Below are the code and all the weights of a small trained network. Each question names an input and a class and asks about switching units off, where a switched-off unit gives its printed mean instead of its output.

import numpy as np


def w(rows, s, z=0):
    codes = np.array(rows[::2]) - 128.0
    scale = np.full(codes.shape[1], s)
    scale[-1] = z or s
    return codes * scale


def norm(h):
    return h / np.sqrt((h * h).mean(-1, keepdims=True) + 1e-5)


def f(y):
    return np.maximum(y, 0)


def log_softmax(a):
    a = a - a.max(-1, keepdims=True)
    return a - np.log(np.exp(a).sum(-1, keepdims=True))


def net(x, mask):
    res = np.array(x, float).reshape(1, 4) / 4 @ E
    u = 0
    for l in range(2):
        y = f(norm(res) @ A[l][:, :-1].T + A[l][:, -1])
        res = res + np.where(mask[u : u + 6], y, B[l][:, -1]) @ B[l][:, :-1]
        u += 6
    return log_softmax(norm(res)[-1] @ U[:, :-1].T + U[:, -1])


A, B = {}, {}
E = w([
[203,110,80],'x0',
[70,67,254],'x1',
[60,179,221],'x2',
[155,142,213],'x3',
],0.00079)
A[0] = w([
[1,94,122,52],'L0N1',
[221,101,89,252],'L0N2',
[110,40,177,61],'L0N3',
[125,155,100,130],'L0N4',
[51,119,228,216],'L0N5',
[42,131,135,64],'L0N6',
],0.0041,0.0014)
B[0] = w([
[53,242,57,179],'L0N1',
[46,129,148,234],'L0N2',
[167,131,116,171],'L0N3',
[161,75,135,155],'L0N4',
[237,121,63,253],'L0N5',
[101,175,3,164],'L0N6',
],0.0036,0.003)
A[1] = w([
[114,181,42,251],'L1N1',
[31,124,42,117],'L1N2',
[119,48,3,160],'L1N3',
[112,93,27,152],'L1N4',
[83,142,224,181],'L1N5',
[249,120,134,113],'L1N6',
],0.0039,0.002)
B[1] = w([
[165,98,138,255],'L1N1',
[153,79,132,213],'L1N2',
[121,120,202,233],'L1N3',
[2,116,150,215],'L1N4',
[166,200,145,139],'L1N5',
[236,118,126,169],'L1N6',
],0.0038,0.0047)
U = w([
[14,12,219,192],'0',
[47,234,18,75],'1',
[131,232,237,2],'2',
[255,134,126,209],'3',
],0.0077,0.0047)

Each question gives the input, the list of numbers given to net, and the class t.
The units are the neurons (one row each of A and B). Each row of codes is followed by its name. A weight is (code - 128) times the scale printed after its matrix; where a second scale follows, it is the last column's (A, B and U).
mask holds one flag per neuron, layer by layer. A switched-off neuron (its flag False) gives its mean, the last column of its row in B, instead of its output. The means were averaged over made-up inputs and are rounded, as every weight is.
A unit's drop is (log p(t) with every unit on - log p(t) with that unit switched off) / (log p(t) with every unit on - log p(t) with every unit switched off).
The circuit of an input: a set's keep is (log p(t) with only the set's units on - log p(t) with every unit switched off) / (log p(t) with every unit on - log p(t) with every unit switched off). Starting from all 12 units, units are removed one at a time, each time the one whose removal leaves the highest keep (on an exact tie, the one counted first), for as long as the keep stays at least 0.8.
units of the circuit, in order: the units of the circuit, biggest drop first
top k neurons: the k neurons with the biggest drops, biggest first
top k neurons in layer l: the k neurons of layer l with the biggest drops, biggest first
drop when u is switched off: that unit's drop, to one decimal
input [8,8,8,-6], class 3: units of the circuit, in order -> [L0N5]
input [-7,-6,8,-1], class 1: top 2 neurons -> [L1N6, L0N6]
input [-5,-3,-7,8], class 2: top 4 neurons -> [L1N5, L0N5, L0N6, L0N2]
input [-1,3,6,-3], class 1: top 2 neurons in layer 0 -> [L0N1, L0N6]
input [2,-6,-6,4], class 0: units of the circuit, in order -> [L0N2, L0N5]
input [1,1,-4,4], class 2: top 3 neurons in layer 1 -> [L1N5, L1N4, L1N1]
input [3,1,3,-2], class 3: top 3 neurons -> [L0N5, L0N2, L1N1]
input [7,-3,0,6], class 2: top 3 neurons -> [L0N6, L1N5, L0N2]
input [-1,6,3,-5], class 1: top 2 neurons -> [L0N1, L0N6]
input [1,-2,-1,4], class 2: top 3 neurons in layer 0 -> [L0N5, L0N6, L0N2]
input [-6,5,-7,6], class 3: drop when L0N4 is switched off -> 0.0
input [1,-1,0,2], class 2: drop when L1N6 is switched off -> 0.1
input [-4,1,1,-5], class 1: drop when L0N1 is switched off -> 0.2
input [3,4,5,-6], class 1: units of the circuit, in order -> [L0N1]
